Below are the code and all the weights of a small trained network. Each question names an input and a target symbol and asks about switching units off, where a switched-off unit gives its printed mean instead of its output.

import numpy as np


def w(rows, s, z=0):
    codes = np.array(rows[::2]) - 128.0
    scale = np.full(codes.shape[1], s)
    scale[-1] = z or s
    return codes * scale


def softmax(a):
    e = np.exp(a - a.max(-1, keepdims=True))
    return e / e.sum(-1, keepdims=True)


def log_softmax(a):
    a = a - a.max(-1, keepdims=True)
    return a - np.log(np.exp(a).sum(-1, keepdims=True))


def net(x, mask):
    ids = ['αβγεζηλπστφψω'.index(c) for c in x.split()]
    T = len(ids)
    res = E[ids] + P[:T]
    u = 0
    for l in range(3):
        r = res
        for j in range(2):
            rows = slice(4 * j, 4 * j + 4)
            q, k, v = (r @ M[l][rows].T for M in (Q, K, V))
            z = softmax(np.where(np.tri(T) > 0, q @ k.T / 4**0.5, -1e9)) @ v
            o = O[l][rows]
            res = res + np.where(mask[u + j], z, o[:, -1]) @ o[:, :-1]
        u += 2
    return log_softmax(res[-1] @ U[:, :-1].T + U[:, -1])


Q, K, V, O = {}, {}, {}, {}
E = w([
[251,108,100,73],'α',
[159,147,81,186],'β',
[95,111,89,165],'γ',
[178,183,58,109],'ε',
[134,8,114,53],'ζ',
[80,104,85,164],'η',
[84,111,87,163],'λ',
[75,208,107,153],'π',
[82,107,86,165],'σ',
[105,137,66,52],'τ',
[32,2,118,175],'φ',
[223,114,108,139],'ψ',
[86,109,83,162],'ω',
],0.02)
P = w([
[123,141,235,79],'0',
[127,108,142,116],'1',
[133,102,106,131],'2',
[134,105,77,137],'3',
[137,109,58,146],'4',
[138,111,39,146],'5',
[147,108,21,154],'6',
[141,103,2,158],'7',
],0.011)
Q[0] = w([
[133,32,57,255],'0.h0',
[218,161,125,193],'0.h0',
[52,145,81,232],'0.h0',
[116,124,22,49],'0.h0',
[197,107,93,151],'0.h1',
[152,112,192,174],'0.h1',
[136,142,178,115],'0.h1',
[131,139,240,123],'0.h1',
],0.0096)
K[0] = w([
[199,202,84,104],'0.h0',
[202,36,86,119],'0.h0',
[134,165,9,80],'0.h0',
[124,164,73,192],'0.h0',
[111,164,156,112],'0.h1',
[123,137,134,63],'0.h1',
[124,114,186,111],'0.h1',
[119,109,188,76],'0.h1',
],0.012)
V[0] = w([
[66,176,81,1],'0.h0',
[123,97,129,131],'0.h0',
[152,100,129,72],'0.h0',
[129,181,130,169],'0.h0',
[135,157,130,115],'0.h1',
[186,39,155,88],'0.h1',
[169,140,161,183],'0.h1',
[149,110,150,162],'0.h1',
],0.0074)
O[0] = w([
[150,157,37,2,191],'0.h0',
[116,131,144,131,106],'0.h0',
[131,154,160,105,95],'0.h0',
[142,101,91,165,171],'0.h0',
[128,138,96,117,134],'0.h1',
[73,156,206,61,3],'0.h1',
[105,151,126,177,105],'0.h1',
[106,138,157,155,100],'0.h1',
],0.0083,0.0057)
Q[1] = w([
[143,120,26,126],'1.h0',
[101,95,156,132],'1.h0',
[81,141,143,116],'1.h0',
[112,94,100,150],'1.h0',
[86,118,46,113],'1.h1',
[254,61,169,117],'1.h1',
[186,58,89,176],'1.h1',
[94,104,56,135],'1.h1',
],0.0094)
K[1] = w([
[95,205,7,164],'1.h0',
[187,128,180,89],'1.h0',
[164,148,199,131],'1.h0',
[193,159,57,144],'1.h0',
[91,240,55,237],'1.h1',
[252,44,184,139],'1.h1',
[254,205,173,154],'1.h1',
[139,243,63,179],'1.h1',
],0.0062)
V[1] = w([
[120,43,83,100],'1.h0',
[2,150,164,132],'1.h0',
[57,248,137,64],'1.h0',
[118,160,138,127],'1.h0',
[156,34,110,133],'1.h1',
[29,140,204,211],'1.h1',
[133,191,158,124],'1.h1',
[155,46,98,131],'1.h1',
],0.0066)
O[1] = w([
[107,155,253,115,173],'1.h0',
[235,132,143,147,77],'1.h0',
[139,74,160,228,194],'1.h0',
[132,121,116,140,128],'1.h0',
[176,142,186,99,104],'1.h1',
[132,135,69,36,2],'1.h1',
[109,91,104,149,116],'1.h1',
[154,137,161,115,134],'1.h1',
],0.0052,0.0054)
Q[2] = w([
[104,122,214,113],'2.h0',
[109,87,133,237],'2.h0',
[61,211,113,135],'2.h0',
[174,49,124,136],'2.h0',
[74,214,165,161],'2.h1',
[97,125,178,83],'2.h1',
[131,250,116,130],'2.h1',
[36,130,96,129],'2.h1',
],0.016)
K[2] = w([
[90,70,253,110],'2.h0',
[96,162,138,232],'2.h0',
[148,23,63,172],'2.h0',
[108,231,165,133],'2.h0',
[153,12,82,150],'2.h1',
[114,85,180,77],'2.h1',
[143,71,41,128],'2.h1',
[211,97,109,151],'2.h1',
],0.014)
V[2] = w([
[143,185,236,199],'2.h0',
[149,19,94,192],'2.h0',
[254,140,162,178],'2.h0',
[242,93,132,195],'2.h0',
[177,34,36,60],'2.h1',
[121,37,172,220],'2.h1',
[68,150,87,90],'2.h1',
[1,81,123,151],'2.h1',
],0.0074)
O[2] = w([
[180,7,2,222,2],'2.h0',
[162,16,230,172,181],'2.h0',
[237,93,79,151,64],'2.h0',
[215,96,117,166,113],'2.h0',
[187,23,141,25,175],'2.h1',
[58,114,194,173,120],'2.h1',
[141,87,66,105,155],'2.h1',
[54,40,51,119,140],'2.h1',
],0.0061,0.0079)
U = w([
[201,152,213,121,254],'α',
[155,115,115,174,205],'β',
[146,115,134,124,176],'γ',
[189,181,85,105,56],'ε',
[145,58,138,73,105],'ζ',
[108,102,142,121,153],'η',
[121,116,128,124,102],'λ',
[89,163,3,158,70],'π',
[113,109,138,121,119],'σ',
[128,159,122,75,142],'τ',
[64,59,141,140,17],'φ',
[97,160,183,178,165],'ψ',
[116,116,136,124,106],'ω',
],0.015,0.0066)

Each question gives the input, a string of symbols that net reads in full, and the target symbol t.
The units are the heads (4 rows each of Q, K, V and O). Each row of codes is followed by its name. A weight is (code - 128) times the scale printed after its matrix; where a second scale follows, it is the last column's (O and U).
mask holds one flag per head, layer by layer. A switched-off head (its flag False) gives its mean, the last column of its rows in O, instead of its output. The means were averaged over made-up inputs and are rounded, as every weight is.
A unit's drop is (log p(t) with every unit on - log p(t) with that unit switched off) / (log p(t) with every unit on - log p(t) with every unit switched off).
The circuit of an input: a set's keep is (log p(t) with only the set's units on - log p(t) with every unit switched off) / (log p(t) with every unit on - log p(t) with every unit switched off). Starting from all 6 units, units are removed one at a time, each time the one whose removal leaves the highest keep (on an exact tie, the one counted first), for as long as the keep stays at least 0.8.
circuit, biggest first: the units of the circuit, biggest drop first
unit that matters most: the unit with the biggest drop
which heads matter: for each layer, one digit per head in row order, 1 if its drop is at least 0.15 and else 0, layers parted by /
drop of u: that unit's drop, to one decimal
input γ π η, target π: circuit, biggest first : (2.h0)
input ψ π τ π, target τ: circuit, biggest first : (0.h0; 2.h0)
input τ β η π β π, target β: which heads matter : 10 / 00 / 10
input τ ζ ψ ω, target ψ: circuit, biggest first : (2.h1; 0.h0)
input π π γ, target π: which heads matter : 00 / 00 / 01
input ω ψ β ω, target β: which heads matter : 10 / 00 / 10
input ψ π π ζ ψ π, target ζ: which heads matter : 11 / 00 / 01
input γ β η, target β: which heads matter : 10 / 00 / 10
input π β γ, target β: circuit, biggest first : (2.h0; 0.h0)
input ψ π τ η, target τ: which heads matter : 10 / 01 / 10
input β ψ σ β η π φ π, target φ: which heads matter : 00 / 00 / 11
input η π π π ψ ω β α, target α: which heads matter : 10 / 11 / 00
input ψ λ ω π π π τ σ, target τ: which heads matter : 10 / 10 / 10
input π ψ π, target ψ: circuit, biggest first : (0.h0; 2.h1)
input τ τ γ, target τ: circuit, biggest first : (0.h0)
input π φ π ψ τ π, target ψ: which heads matter : 11 / 11 / 11
input π τ π τ, target π: which heads matter : 10 / 01 / 01
input γ ψ ψ β ψ φ τ, target τ: which heads matter : 00 / 11 / 10
input τ π σ, target π: which heads matter : 00 / 00 / 11
input π τ ψ τ, target ψ: unit that matters most : 2.h1
input τ ψ τ π π τ ψ ω, target ψ: circuit, biggest first : (2.h1; 1.h1; 1.h0; 0.h0)
input π τ τ η ζ ψ τ σ, target τ: drop of 1.h0 : -0.1
input φ φ π ψ ψ β, target β: drop of 0.h0 : 0.7
input ψ π γ π ψ η, target ψ: drop of 0.h0 : 0.2
